Below are the code and all the weights of a small trained network. Each question names an input and a target symbol and asks about switching units off, where a switched-off unit gives its printed mean instead of its output.

import numpy as np


def w(rows, s, z=0):
    codes = np.array(rows[::2]) - 128.0
    scale = np.full(codes.shape[1], s)
    scale[-1] = z or s
    return codes * scale


def norm(h):
    return h / np.sqrt((h * h).mean(-1, keepdims=True) + 1e-5)


def f(y):
    return np.maximum(y, 0)


def softmax(a):
    e = np.exp(a - a.max(-1, keepdims=True))
    return e / e.sum(-1, keepdims=True)


def log_softmax(a):
    a = a - a.max(-1, keepdims=True)
    return a - np.log(np.exp(a).sum(-1, keepdims=True))


def net(x, mask):
    ids = ['ΓΘΛΠβεμτφψω'.index(c) for c in x.split()]
    T = len(ids)
    res = E[ids] + P[:T]
    q, k, v = (norm(res) @ M[0].T for M in (Q, K, V))
    z = softmax(np.where(np.tri(T) > 0, q @ k.T / 3**0.5, -1e9)) @ v
    res = res + np.where(mask[0], z, O[0][:, -1]) @ O[0][:, :-1]
    y = f(norm(res) @ A[0][:, :-1].T + A[0][:, -1])
    res = res + np.where(mask[1:25], y, B[0][:, -1]) @ B[0][:, :-1]
    return log_softmax(norm(res)[-1] @ U[:, :-1].T + U[:, -1])


Q, K, V, O, A, B = {}, {}, {}, {}, {}, {}
E = w([
[148,153,131,192,110],'Γ',
[159,153,127,183,95],'Θ',
[92,107,86,2,133],'Λ',
[172,143,122,196,167],'Π',
[145,155,129,151,91],'β',
[103,139,56,52,57],'ε',
[160,132,66,126,237],'μ',
[117,135,129,117,32],'τ',
[140,83,127,32,218],'φ',
[94,117,148,55,65],'ψ',
[149,154,108,123,133],'ω',
],0.0064)
P = w([
[85,101,145,160,143],'0',
[133,102,204,125,141],'1',
[230,34,104,116,94],'2',
[102,146,131,186,133],'3',
[140,138,177,115,117],'4',
[239,94,70,118,82],'5',
[101,195,106,170,119],'6',
[151,181,163,103,105],'7',
[254,143,43,108,66],'8',
],0.006)
Q[0] = w([
[165,166,59,60,40],'H0',
[4,137,163,56,189],'H0',
[223,113,7,114,178],'H0',
],0.011)
K[0] = w([
[109,200,59,95,69],'H0',
[98,61,153,5,153],'H0',
[143,171,24,162,227],'H0',
],0.012)
V[0] = w([
[92,255,170,110,83],'H0',
[199,108,137,183,96],'H0',
[90,251,112,149,177],'H0',
],0.0046)
O[0] = w([
[134,77,214,141,227,111],'H0',
[162,149,210,95,72,148],'H0',
[84,2,157,151,86,245],'H0',
],0.0046,0.0011)
A[0] = w([
[171,124,74,28,100,24],'N0',
[147,186,196,130,106,81],'N1',
[132,140,172,75,120,102],'N2',
[94,209,59,151,110,123],'N3',
[97,126,173,77,183,31],'N4',
[121,20,121,109,183,83],'N5',
[78,158,145,179,171,128],'N6',
[143,41,69,155,56,39],'N7',
[88,235,70,190,136,93],'N8',
[168,173,165,91,144,7],'N9',
[47,170,146,131,113,155],'N10',
[194,159,94,61,137,3],'N11',
[184,24,129,113,149,108],'N12',
[155,254,92,98,60,68],'N13',
[199,163,120,74,129,19],'N14',
[176,74,183,134,149,34],'N15',
[95,54,131,85,156,164],'N16',
[114,82,156,68,122,117],'N17',
[57,184,150,193,112,74],'N18',
[187,116,145,110,207,59],'N19',
[40,26,122,179,131,106],'N20',
[104,62,140,129,91,148],'N21',
[224,146,68,113,112,37],'N22',
[127,190,124,52,76,33],'N23',
],0.0072,0.0043)
B[0] = w([
[197,116,183,180,175,250],'N0',
[62,82,111,119,165,206],'N1',
[144,98,74,120,105,195],'N2',
[212,135,207,128,133,192],'N3',
[145,109,206,119,17,168],'N4',
[73,135,178,195,90,214],'N5',
[82,165,117,92,162,191],'N6',
[12,155,157,130,212,215],'N7',
[181,98,210,3,160,187],'N8',
[111,154,31,93,66,146],'N9',
[109,162,142,166,169,205],'N10',
[216,86,120,119,83,195],'N11',
[95,229,93,91,100,251],'N12',
[198,156,124,205,233,193],'N13',
[231,157,114,122,49,177],'N14',
[169,166,55,60,123,161],'N15',
[114,145,176,216,114,254],'N16',
[153,118,80,123,163,208],'N17',
[32,180,129,151,155,184],'N18',
[74,136,53,140,93,188],'N19',
[45,165,83,199,11,206],'N20',
[138,152,99,125,189,194],'N21',
[90,10,177,70,132,248],'N22',
[124,70,28,214,120,179],'N23',
],0.0056,0.0028)
U = w([
[115,144,115,2,116,112],'Γ',
[130,175,76,53,73,80],'Θ',
[168,119,203,114,91,117],'Λ',
[86,31,138,83,37,99],'Π',
[162,253,106,53,201,124],'β',
[129,153,203,124,220,207],'ε',
[58,8,74,132,249,2],'μ',
[187,183,144,129,21,118],'τ',
[183,68,165,212,93,68],'φ',
[209,140,111,195,171,80],'ψ',
[46,187,105,209,101,250],'ω',
],0.0087,0.0043)

Each question gives the input, a string of symbols that net reads in full, and the target symbol t.
The units are the heads (3 rows each of Q, K, V and O) and the neurons (one row each of A and B). Each row of codes is followed by its name. A weight is (code - 128) times the scale printed after its matrix; where a second scale follows, it is the last column's (O, A, B and U).
mask holds one flag per unit, heads first, then neurons. A switched-off unit (its flag False) gives its mean, the last column of its rows in O or B, instead of its output. The means were averaged over made-up inputs and are rounded, as every weight is.
A unit's drop is (log p(t) with every unit on - log p(t) with that unit switched off) / (log p(t) with every unit on - log p(t) with every unit switched off).
The circuit of an input: a set's keep is (log p(t) with only the set's units on - log p(t) with every unit switched off) / (log p(t) with every unit on - log p(t) with every unit switched off). Starting from the 12 units with the biggest drops (on a tie, the unit counted first), units are removed one at a time, each time the one whose removal leaves the highest keep (on an exact tie, the one counted first), for as long as the keep stays at least 0.8.
units of the circuit, in order: the units of the circuit, biggest drop first
most important unit: the unit with the biggest drop
top k neurons: the k neurons with the biggest drops, biggest first
input μ ε ψ β Π β μ ω Λ, target μ: units of the circuit, in order	(H0; N7; N0)
input Θ Λ μ μ ε μ, target μ: units of the circuit, in order	(H0; N22; N7)
input β μ ψ Π μ ω β ψ Γ, target β: most important unit	N12
input μ Γ ε, target μ: units of the circuit, in order	(N7; N0)
input β Λ Π Θ Θ Π Λ Γ, target ε: units of the circuit, in order	(N20; N1; N16)
input ε Λ μ Λ ψ φ ε, target ε: units of the circuit, in order	(N8; N3; H0)
input μ ω μ μ φ ε, target μ: units of the circuit, in order	(N7; N22; N13)
input μ Λ β, target μ: units of the circuit, in order	(N7; N22; N21)
input Θ τ ψ Θ Λ ω ψ μ, target ω: units of the circuit, in order	(H0; N5; N19)
input τ μ Γ μ, target ε: top 3 neurons	(N8; N3; N12)
input μ μ Λ Λ Γ μ μ τ, target μ: top 2 neurons	(N1; N12)
input Γ ψ φ ψ, target ε: units of the circuit, in order	(H0; N8)
input Γ Γ Γ τ τ Γ μ μ ω, target μ: units of the circuit, in order	(H0; N7)
input μ Θ Γ, target μ: top 3 neurons	(N7; N22; N16)
input Θ ω ω μ μ τ, target μ: top 3 neurons	(N7; N22; N13)
input Γ τ β β, target ε: units of the circuit, in order	(N8)
input μ φ Θ Λ, target ω: top 2 neurons	(N20; N22)
input ω β Θ Π ψ Λ Λ, target ε: top 2 neurons	(N3; N8)
input ψ Λ μ Γ Π, target β: top 3 neurons	(N15; N22; N20)
input μ ψ φ ψ Γ Γ μ Π μ, target μ: top 2 neurons	(N22; N7)
input Π Π Γ, target Π: top 2 neurons	(N22; N13)
input Γ Θ β, target Γ: top 3 neurons	(N12; N7; N22)
